Here is a tiny trained network, its code and every weight. The questions are about switching its units off for an input and a target symbol, where a switched-off unit gives its printed mean instead of its output.

import numpy as np


def w(rows, s, z=0):
    codes = np.array(rows[::2]) - 128.0
    scale = np.full(codes.shape[1], s)
    scale[-1] = z or s
    return codes * scale


def f(y):
    return np.maximum(y, 0)


def softmax(a):
    e = np.exp(a - a.max(-1, keepdims=True))
    return e / e.sum(-1, keepdims=True)


def log_softmax(a):
    a = a - a.max(-1, keepdims=True)
    return a - np.log(np.exp(a).sum(-1, keepdims=True))


def net(x, mask):
    ids = ['βηθλμξψ'.index(c) for c in x.split()]
    T = len(ids)
    res = E[ids] + P[:T]
    u = 0
    for l in range(2):
        q, k, v = (res @ M[l].T for M in (Q, K, V))
        z = softmax(np.where(np.tri(T) > 0, q @ k.T / 3**0.5, -1e9)) @ v
        res = res + np.where(mask[u], z, O[l][:, -1]) @ O[l][:, :-1]
        u += 1
        y = f(res @ A[l][:, :-1].T + A[l][:, -1])
        res = res + np.where(mask[u : u + 4], y, B[l][:, -1]) @ B[l][:, :-1]
        u += 4
    return log_softmax(res[-1] @ U[:, :-1].T + U[:, -1])


Q, K, V, O, A, B = {}, {}, {}, {}, {}, {}
E = w([
[59,13,19,213,114,171,240,246,252],'β',
[20,18,245,188,170,159,242,239,56],'η',
[195,85,136,129,244,231,206,19,41],'θ',
[65,225,138,113,29,179,65,124,78],'λ',
[237,180,230,3,69,140,33,23,239],'μ',
[248,93,217,246,92,35,213,212,147],'ξ',
[154,145,129,205,42,36,29,181,50],'ψ',
],0.0043)
P = w([
[61,22,58,47,98,88,201,182,187],'0',
[106,44,83,66,102,103,180,212,198],'1',
[114,73,132,98,130,91,166,194,210],'2',
[152,90,162,115,131,113,152,169,181],'3',
[189,85,191,142,135,139,135,154,145],'4',
[208,120,215,166,148,136,133,135,123],'5',
[223,135,228,202,138,149,100,124,90],'6',
[222,147,216,234,146,147,117,130,60],'7',
[199,155,201,254,144,146,104,152,24],'8',
],0.0036)
Q[0] = w([
[73,252,15,27,171,67,17,8,28],'L0H0',
[148,4,225,224,120,203,234,246,235],'L0H0',
[113,253,32,48,130,50,19,12,22],'L0H0',
],0.004)
K[0] = w([
[15,16,4,67,76,127,243,232,204],'L0H0',
[237,244,249,160,188,161,14,8,56],'L0H0',
[16,23,8,110,73,105,244,247,187],'L0H0',
],0.0041)
V[0] = w([
[19,141,199,123,40,37,69,231,74],'L0H0',
[127,129,229,194,224,210,184,82,4],'L0H0',
[242,190,248,13,54,78,33,22,217],'L0H0',
],0.004)
O[0] = w([
[30,68,230,87,158,79,139,58,50,109],'L0H0',
[112,4,168,158,13,122,76,248,85,2],'L0H0',
[43,242,210,208,185,108,140,229,236,99],'L0H0',
],0.004,0.00067)
A[0] = w([
[233,182,195,234,106,24,122,152,25,255],'L0N0',
[175,76,47,152,247,234,228,13,68,177],'L0N1',
[93,255,140,146,92,50,26,146,103,238],'L0N2',
[218,54,172,230,29,20,135,241,86,250],'L0N3',
],0.004,0.0022)
B[0] = w([
[238,80,238,253,70,50,86,120,113,220],'L0N0',
[163,152,115,43,237,240,115,9,5,184],'L0N1',
[211,175,52,209,42,95,10,9,7,161],'L0N2',
[176,4,146,251,7,53,119,189,160,253],'L0N3',
],0.0036,0.0047)
Q[1] = w([
[192,250,117,10,151,233,6,3,81],'L1H0',
[215,245,137,9,126,235,18,5,75],'L1H0',
[106,8,209,250,23,13,222,249,121],'L1H0',
],0.0041)
K[1] = w([
[2,109,6,44,183,191,229,244,251],'L1H0',
[7,139,13,49,182,198,204,250,250],'L1H0',
[250,222,213,222,112,138,8,7,5],'L1H0',
],0.004)
V[1] = w([
[153,120,178,123,203,175,249,163,243],'L1H0',
[36,179,173,8,247,238,59,7,38],'L1H0',
[119,102,232,163,233,195,252,197,82],'L1H0',
],0.0039)
O[1] = w([
[107,219,6,185,65,240,246,227,17,123],'L1H0',
[22,6,125,208,223,251,35,175,202,2],'L1H0',
[77,12,13,106,2,231,127,251,12,128],'L1H0',
],0.0039,0.0067)
A[1] = w([
[171,114,221,41,143,41,73,17,237,176],'L1N0',
[165,120,151,89,209,102,86,37,120,3],'L1N1',
[82,103,35,38,254,243,183,59,129,87],'L1N2',
[142,181,144,11,111,52,182,82,209,223],'L1N3',
],0.004,0.0019)
B[1] = w([
[134,11,156,62,235,207,23,27,225,252],'L1N0',
[38,231,52,232,29,236,241,246,26,140],'L1N1',
[219,208,4,231,244,248,209,19,153,174],'L1N2',
[247,134,190,29,77,22,90,41,175,242],'L1N3',
],0.004,0.0034)
U = w([
[202,151,9,222,207,213,168,38,119,121],'β',
[32,23,139,41,49,131,117,154,12,161],'η',
[128,9,106,157,20,209,39,242,149,42],'θ',
[73,62,173,167,187,109,117,121,154,94],'λ',
[62,242,216,252,227,123,148,220,206,251],'μ',
[169,253,96,28,26,46,250,173,37,94],'ξ',
[179,60,226,11,228,70,34,11,220,129],'ψ',
],0.004,0.0021)

Each question gives the input, a string of symbols that net reads in full, and the target symbol t.
The units are the heads (3 rows each of Q, K, V and O) and the neurons (one row each of A and B). Each row of codes is followed by its name. A weight is (code - 128) times the scale printed after its matrix; where a second scale follows, it is the last column's (O, A, B and U).
mask holds one flag per unit, layer by layer, with each layer's heads first. A switched-off unit (its flag False) gives its mean, the last column of its rows in O or B, instead of its output. The means were averaged over made-up inputs and are rounded, as every weight is.
A unit's drop is (log p(t) with every unit on - log p(t) with that unit switched off) / (log p(t) with every unit on - log p(t) with every unit switched off).
The circuit of an input: a set's keep is (log p(t) with only the set's units on - log p(t) with every unit switched off) / (log p(t) with every unit on - log p(t) with every unit switched off). Starting from all 10 units, units are removed one at a time, each time the one whose removal leaves the highest keep (on an exact tie, the one counted first), for as long as the keep stays at least 0.8.
units of the circuit, in order: the units of the circuit, biggest drop first
unit that matters most: the unit with the biggest drop
top k neurons: the k neurons with the biggest drops, biggest first
k most important neurons of layer l: the k neurons of layer l with the biggest drops, biggest first
drop of u: that unit's drop, to one decimal
input β θ η θ β ξ, target ξ: top 2 neurons -> (L0N0 L0N3)
input μ β β β β θ θ λ ψ, target ψ: 3 most important neurons of layer 0 -> (L0N0 L0N2 L0N3)
input ψ μ μ ψ η, target ψ: units of the circuit, in order -> (L1H0 L0N2 L1N0)
input θ μ ψ η μ ψ ξ, target ψ: units of the circuit, in order -> (L1H0 L0N2 L1N0 L0N0)
input θ β θ β β θ, target ξ: units of the circuit, in order -> (L1H0 L0H0 L0N1 L1N0)
input θ ξ β μ β μ η ξ β, target ξ: units of the circuit, in order -> (L1H0 L0N0 L0N3 L0H0)
input θ β β μ β β ξ θ, target ξ: units of the circuit, in order -> (L1H0 L0N1 L1N0)
input β ξ θ ξ μ β ξ θ β, target ξ: top 4 neurons -> (L0N0 L0N3 L0N2 L1N0)
input θ ξ μ ξ β η, target ξ: units of the circuit, in order -> (L1H0 L0N0 L0N3 L1N0)
input μ β θ, target β: top 2 neurons -> (L1N2 L0N3)
input β η ψ η ψ θ β, target ψ: top 2 neurons -> (L0N2 L0N0)
input β μ β, target μ: units of the circuit, in order -> (L0H0 L1H0)
input β λ β β θ, target β: unit that matters most -> L0N1
input ξ ψ η, target ψ: top 3 neurons -> (L0N2 L1N0 L1N3)
input β ξ μ β ψ ξ, target ψ: top 3 neurons -> (L0N2 L1N0 L1N3)
input β β β, target β: top 2 neurons -> (L1N2 L0N1)
input θ ψ ψ, target ψ: top neuron -> (L1N0)
input μ β η, target μ: drop of L1H0 -> 0.3
input β β β η θ η ξ, target ξ: drop of L0N3 -> 0.3
input β θ μ β η λ β μ β, target μ: drop of L1N3 -> 0.1
